Group, then class:
[  5 -16  10 -21   0  10  -5  19   7   7  20  17  32   6 -28   4 -18 -13
   9 -18  22  -2 -17 -35  12  31  19   6   3 -38 -34 -11   6 -51 -34 -24
   7  11 -13   4   7  22 -17  24 -22   1 -13  -3   8   6  -2  -8 -38   7
 -13   7 -27  -3 -35  15  -1   6 -12  -8   4  33 -10 -19 -11 -31 -30 -33
  19  -7 -40  12  42   2  -3   5  -7  -3 -19  -2 -19   5   2 -29  12  64
  14 -25  -4 -16  16  -2   5 -13  15 -11  31 -25 -24 -53   9 -16 -13  -3
 -14  -7 -16   8  32 -15  51 -26   5  -2  -5 -36  31  -2  32  -9   1  12
 -21 -22 -21  17  -1  11   8   8  -3 -40  10   9 -19   4   0 -19   9  -3
  -4  20  22 -16   7  48  20  -6  33  18   3   9  25  -6  10 -50  13  12
   4   2 -12   7 -31 -10 -10   9   7 -47   5 -17  17  14  15 -11 -12  -6
  -4 -22  -6  23   3 -44 -37  36   3   7  10 -16  -8  27  19 -13]
MS:Q
[ 21 -44  -3  12 -26 -12  15  14   1   4  11  15  31  15  -3 -55 -10  -8
  -6 -21  22  12   1 -87  -8  16  13 -30   3 -52  -8 -10  32  -3 -38  17
  -8  17  20   2  17 -12 -74 -10 -18 -22 -12 -14  23   3  22 -44 -41 -40
  -7  11 -38 -12 -39  35  43  22 -21 -34  32  43  21  48  37 -30   4  18
   1   1 -21  31  18   1 -24  24   1  14 -37  31 -11   7  -5  14  -7  -9
  21 -69 -11 -20 -42 -39  20  35 -16 -25   1  34 -15   9  10  15   0   0
 -18 -34   9   2   0 -17  -4 -14 -16 -22 -44 -10  56 -16  43 -12  50  13
 -45  -2  22 -11  31  14 -13  -9  -3 -54 -67  37   8   1  13 -14  18 -19
  -5  37 -14  34  18 -16 -14  27   8  61  11 -26  28  52  12 -44  19  18
 -12   2 -17  29 -19 -20  -3  -4  11   2  13 -18 -18  14  -4 -30   5  -8
 -19 -26  19  -6  -1 -39  27  56  12  -8  33   5 -34  65  21 -29]
TN:U
[-16   1  -3 -12  -5 -11  -6  -2  -7  -2  25 -39  -5   7  -4 -14 -36 -17
   4  21 -45 -24   0  40  12 -10  17  -1  -5  27   4  12  -3 -13 -14 -20
  18  20   7  20  -6  23 -13 -15  17  22  31  45  -4  13  -3  23  -3  26
   8   9  21  12   4  15  -6  -4  -2  16 -19  16 -19  54 -26  34   3  -7
  -9 -29   6 -19  -5 -10  -9   2 -20 -14   2 -40   1 -22 -14  -8  21  13
   5   1  21 -17 -41 -23 -51 -15  -6 -18  -8 -19  11   2 -11  -2  10   6
 -30 -12 -14 -16 -10   5  45  -1   6  22 -21   2   6  33   8   8 -17  -9
  14  -7   7   7  29 -14 -12 -13  16   3 -29   1 -17  17 -10 -18 -13  -7
   6   1  19   2  -9  13  32 -21  -2 -12   4 -44  18 -33   7 -13  14  -1
  -2 -10 -12  17  26  13  -2   3  10 -31  45 -15 -11   6  -9  -1  23   4
  -4   9  -8   0  15 -22  -6  -5  26 -11 -11  10  12   2  16  39]
FF:N
[ 49 -11  35 -23  -2   6 -29  40   6   5   5  50  17   9   5 -50  20  11
  -2 -10 -26  21 -19 -29   1   8  25 -18 -11  18   7 -24 -36 -25 -17  -5
 -44  -4  50  25  -2  13   6 -32  55   5 -10  -1   0 -15 -19 -41 -40 -36
  -1  24   0  30  41  30  21  15   4   9  26  22  22   5  23 -10  -2   2
  26  -5 -27 -11  18   2 -26   4  35  -6  -7 -33 -14  49  43   7  26 -11
  17 -60 -19 -31  -3  42 -25  40   3  -9  17  35 -25  21  35  15  -1 -10
   5 -41   6   9 -19 -38  19   4 -34  -9 -43 -32  47 -65  18  -8  19  28
 -53 -13   7   8  27  29   1 -33   5   3 -58  34  -8 -11  -6  -9 -22  12
   2  22   1  38  18  11  43  -3  26  45  18  21  31  -4  23  13  12   3
   2 -14   5  11 -46 -21  16 -16  21  16 -12  -4  40  21   2  18  62   2
 -19 -34  -3  -1  -8 -51 -18  20  22  37  52  16 -14  59  17  -8]
TN:X
[ -2  14 -19  -5  18   6  -8   0 -34   3  11 -18  25  12 -43  51  12  -6
   4  -7  53   8 -23 -47  -4  13  -2  28  -7 -43 -34  -8  16   2 -20  -9
  40   4 -58 -35  11  45  23  58 -48  32 -32 -22   7  46  -3 -22 -21  13
   1 -12 -22 -22 -48 -14  -8   1  -1 -20 -12   5 -27 -77 -15 -36 -26 -44
  -6  27 -26  24   2  -6  10  17  -2  -3  -1  30 -39   4 -14 -27   3  34
   0 -15   8 -11  39   6  40 -31  51  -6  36 -13 -17 -48  -1 -18 -15  -3
  12   3 -26   2  45   7  18 -39  22  10  -5  -7   5  10  32  13 -25  -5
   9 -11 -23   7  -6   4   1  12 -10  -3  61  -9  -8   1   7 -22  27  -4
 -17   1  12 -48  10  47 -35  -3  52  -8 -20  13   0  19   9 -39  -1   5
 -13  16 -14 -21 -40  -2   2   7 -18 -48   4  -3 -35  25  18 -26 -11  -6
  15  -9   5  37  -9 -11 -59  23 -18 -26  -2 -50   4 -33   6 -35]
MS:Q
[ 21 -31  10  -2 -25 -10 -24   9  23  12   4  37  33   3 -20 -60 -15  -7
  -5   0  23   4   3 -32  -4  17   0 -19  10 -12   9 -15   7 -16 -26  15
 -34   8  26  49 -11  -6 -49 -26  -7 -11  -1 -10  10  -2  12 -25   0 -17
 -16  12 -18   4 -23  30  15   5 -19 -19  16  36  21  78  98 -34   8   4
  11  -6 -25  -3  26  -7 -25   3  -6  16 -17 -10 -17   0  11  26 -12  -8
  23 -34 -17 -40 -40 -22  13  15 -36 -11 -11   6 -35  -6  16   2  -4  15
 -28 -10   9   4 -21 -37  13   4 -18 -19 -24 -14  37 -22  35  -8  18  14
 -49 -28 -10   6  12 -16   2  -3   9 -30 -69  34 -10  -9  -2 -27  -8  -4
  21  23  15  14  -2   5  26  -2   9  61  -5 -33  23  43   0 -31  18  -8
   0  10  -6  15 -15 -30 -13   1  44   1  -8 -18 -16  15   2 -16  -9  -7
 -18 -20   6   2  24 -45 -33  33  19 -19  36  -6 -22  72  11   7]
TN:U
[  2 -36  12  -2  15   1 -10   7   0  22   8  25  35  -5 -27  21 -22  -3
  -1  23  46  -1   3   5   1  32  -9  20 -17 -42 -19  -4   0   9 -19   2
 -22  27 -30  39 -18  32  -6  24 -42  10   6 -27  -8  25 -15   0 -14 -10
 -20 -10  -9   5 -28   4   8   6  17   8   6  31 -13 -75 -32   6 -19 -40
  27 -15   1  18  22  12  12  11 -26   2  -8   3 -26  -9   7 -27  21  30
  18  -4  12  16  34  -5  27  -5  28   9  21 -30 -15 -50   6   8  -3   1
   3  13  -1  -3  26  -9  37  -2  28  -3   8  -2  20 -20  22 -10 -20   1
  13 -26 -18  19 -20  10  17   5  -6  33 -70   5  -9 -19   4 -40 -21   6
  -6  -1  29   1   6  31  -1 -20  18   5  -1  17 -18   8   5 -45  17   5
  25  21  -7  -7  -8 -21 -17   5  16 -51 -20  -1  27   1  24  10 -28 -12
 -30 -17 -19  24 -11 -53  -4  10  -4 -11 -22 -24   2  26 -41  31]
MS:P
[ 15 -26  -3 -17   7  -7  -7  12   4  -5   9  -5  39  16 -37  29 -22 -41
  16   2  48   6 -21 -26   2  13  10  30 -31 -43 -30  13   3  -7 -31 -18
  -2  17 -23  -2  -8  34   9  29 -21  32   2 -11  10  19   9 -23 -25   1
  -9  -1  -9   3 -29  -6  21   4  -7 -10  -6  29 -27 -44 -22 -40 -21 -44
 -17  22 -25   8   1   7  -2   1   9  12   5  22 -20  -5 -23 -13  15  31
  21 -22   0  -1  21  -4  -9 -30  55  -7  42  -8 -20 -29  25   6   0  14
 -13 -20 -21   4  28  18  40 -35  20  14 -14 -12  13 -19  38  -9 -13  10
  20   0  -8  14   4   9  -6  -2  -2  12 -23 -17  -5 -19   3 -50 -10  -8
 -24  -1   9 -19  10  47 -19 -10  55  -6 -11 -10  11   1   3 -43  10  22
  -2  20 -38   5 -30  -5   7   0 -13 -60  35 -11 -12  14  29  -4  -6   1
   4 -11 -13  31  -7 -51 -24  43 -13   3 -21 -12   4   1  15 -22]
MS:P
[ 51 -38  22  -4 -17 -19 -13  23  20   3   4  21  22 -12 -16 -49   6   8
   1 -10  22  18 -14 -47  -6  -5  17 -17  -4  -6  14  -1 -22 -17 -33   5
 -32  14  38  31  -5   7 -20 -26   4   7  -5  -7   3  -9   9 -43  -9 -28
 -12   7   3  27   0   7  29  18 -27  -4   6  28  15  60  21 -81  -1   1
  18   3 -29 -13   9   4 -31  -7  29   3   0   3  27  14  21  28   1  -6
  -2 -35  -6 -58  -7   2  -5  39  -9 -19   1  33 -25  10  46   1   1   3
 -11 -38   9  10 -28  -9  -6  -3 -15 -13 -29 -36  25 -38  30  -7  15  27
 -30 -15   9  17  16  10  -8 -14  16   4 -54   2  -1   7   4 -26 -20   2
  -4   1  -5  20  -1  20  18   2  20  18   5   7  33  27  -8  -9   8   5
 -13   0   3  21   2 -10   0 -17   3   7  21 -17 -29  30  14  21  26   1
  -7 -19   1 -16  -1 -16  11  32  10  24  29   2 -25  49   6 -15]
TN:X
[ 10 -27  32  10 -27  -7  -9   5  13   1   3  54 -10  -3 -10 -27  28   2
  -1 -26  14  12   4 -31   1  -5  18 -38  22  17  15 -11   0  -4 -13  27
 -43   2  41  14  -2   6 -29 -27  20 -42 -26   4   7   2   0 -10 -19 -18
 -12  11   4  15  24  31  14  13  -5   5  19  19  19  21  35   4   1  -7
  32 -14   3   7  31  -2 -10   2 -10  -2 -26 -30   0   9  24  18   4  -8
  10 -41 -31 -14 -18  15  -8  34 -32  -7 -18  12  -9   8   5 -12   7 -26
   6  -8  14  16 -16 -18   3  39 -31 -25 -16 -17  15 -41   4  -3  37   6
 -67   0 -11   5   1  27   2 -16  -2 -49 -55  18  -7 -14   1  15  -7   0
   1  18  -7  16   6 -10  40   6  -2   1   6  27  28   0  12   6  17  13
  -4   3   6   8 -21  -5  11   7  23  42 -39  -1  29   3  -5   3  17 -13
 -35 -23   5 -14   9 -25  47   9  15  22  22  25 -23  75  14   2]
TN:X
[ 37 -51  18   4 -49   9 -33  19  20 -10  -1  50  28  12   9 -66  19   0
   8 -18  53  22  -4 -41   1   6   9 -16  29  13  23  -5 -46   9 -21  14
 -61  -7  62   4 -13  -6 -15 -59  11 -23 -12 -39   2   8  12 -33  -4 -18
 -15   2   7  35   7  33  37  12 -21 -10  22  24  31  87  35 -54   5 -30
  37 -12 -17 -28   0  13 -34   6  16   0 -32   4 -12  16  13  58 -15 -20
  -2  -9 -38 -38 -50  23  -9  65  -9 -22  12  45 -45  25  26  23   0 -31
 -11 -25   9  19 -27 -14 -23 -10 -22 -28 -30 -47  35 -25  42  -5  22  34
 -29  -6  13  24  -6   9  -3 -13  32 -42 -58 -23   0   8  -5 -27 -30  15
  -8   5 -20  38   1   2  46   2  26  15  29 -20  35  37 -10  -8   7   1
 -32  29   6  16  -5 -12   1 -18  17  17  29 -19  -1  10  -1  12  -5  -6
   0   9   4 -25   4 -31  30  50  -1  36  46  23 -16  89  11   0]
TN:X
[  44  -36   29   23  -27    2   -2   24   20   -5   11   45   -4   -7
    1  -57   16   10    6  -27   41   33  -40 -108    1  -27   10  -44
   16   29   -3  -12    2  -14  -30   13  -45   -2   58   16   16   -5
  -15  -33    3  -35  -38    5    6  -34   13  -49  -30  -51  -19   15
  -18    9   14   28   30   28   -9  -13   25   29   25   69   54  -63
   -9   -8   37  -15  -39   19   10   -2  -35   -8   31    6  -12    4
    6   52   38   34   -1  -15   11  -56  -49  -44  -29   -3  -20   35
   -9  -27  -17   28  -22   29   11   -6   -2  -30  -13  -48   -7   22
  -41  -31  -30  -10  -49  -34  -27  -78   36  -46   49  -11   39   17
  -58  -10    6    6   25   26  -10  -21    3  -40    4    8    8   15
   15    0    1   -6   11   15  -20   25    9   -2   40   19   14   25
   11    9   39   32    5    4   11   20   -7    4   12   25  -27   -4
   12    8  -21   47  -10  -13  -28   44   -7   19   19   -6  -22  -18
   25  -23   11  -11   47   21   29   39   37   17  -26   49   -3  -35]
TN:X
[-28   3 -24  -3 -29 -10   1   7 -11 -23   5 -43 -29  11  -1  35 -29 -11
  13 -29 -25 -10  10  48  21 -13  16  13  19  28  15  38 -11   8 -17 -21
  16   5  -1 -37   4  33  -6  -5  18  -6  29  26   5  13  12  35  -3  40
  16   0  -6  15  13   4  11 -17 -12  12 -25  22 -29  54 -45  54  -1 -14
 -12   8  15  -4 -23  11   9  -3 -14 -24 -10 -24  13 -32 -47   6   3  29
   3  16  32  11 -34 -16 -51  -1  -4  -5  14 -15  41  13 -17 -10   5 -22
 -36  -6 -16  -4   7  26  17  -6  31  41  -7   7  -2  59  -6  19  -2   9
  39   1  40 -14  18  -4   0 -17  12 -23  -5 -41  -7  23 -13  -7   1 -12
 -16 -30   2   7 -25  -6  23  -7  15 -47   9 -54  12 -54  -2   9   8   5
 -18 -13  -9  28  27  24  -4  -3 -16 -31  79   3  -2 -25 -15 -15  11  20
  21  16 -23   1   2  -8  37  24   7  30   1  17  18 -19  10  13]
FF:R
[ 19  -2  -8   1  10  14   6   9 -17   6  19 -16  31  22 -15  22 -12  -9
  14   4  34   7 -14 -26 -11  22  11  29  -1 -29 -19  -3  -5  -6 -35  -8
  17   7  -8   0  -9  27  18  21 -20  37   8 -19  13  -1 -11 -15 -29 -15
   3  -6 -24   7 -14   7  30  -9   7  -6   2  12 -11 -86 -22  15 -19 -43
   5  14 -24 -11  -3  14   9  40  10  -1 -15  25 -26   6 -20 -13  10  54
   4 -10   8 -13 -27  -3  11  -6  76 -14  31  21   7   0  15  52   0  -4
  14 -19   5   1  29   3  14 -57  25  18 -22  13  17   7  34   6 -40   7
  26 -15   4  -4  14  12   5  -9  11  17 -31 -23   7   4 -77 -47  -9   1
 -18   8  -1   0  14  35 -28 -25  53 -12  -7 -32  13  18  -4 -45   9  19
 -30  12 -23  -1 -26 -13  13   4 -18 -55  36  -4  20   4   7 -28 -30  -3
   6   8  -4  29 -27 -29 -21  26 -33  -1  -6 -24  10  -9  16   1]
MS:P
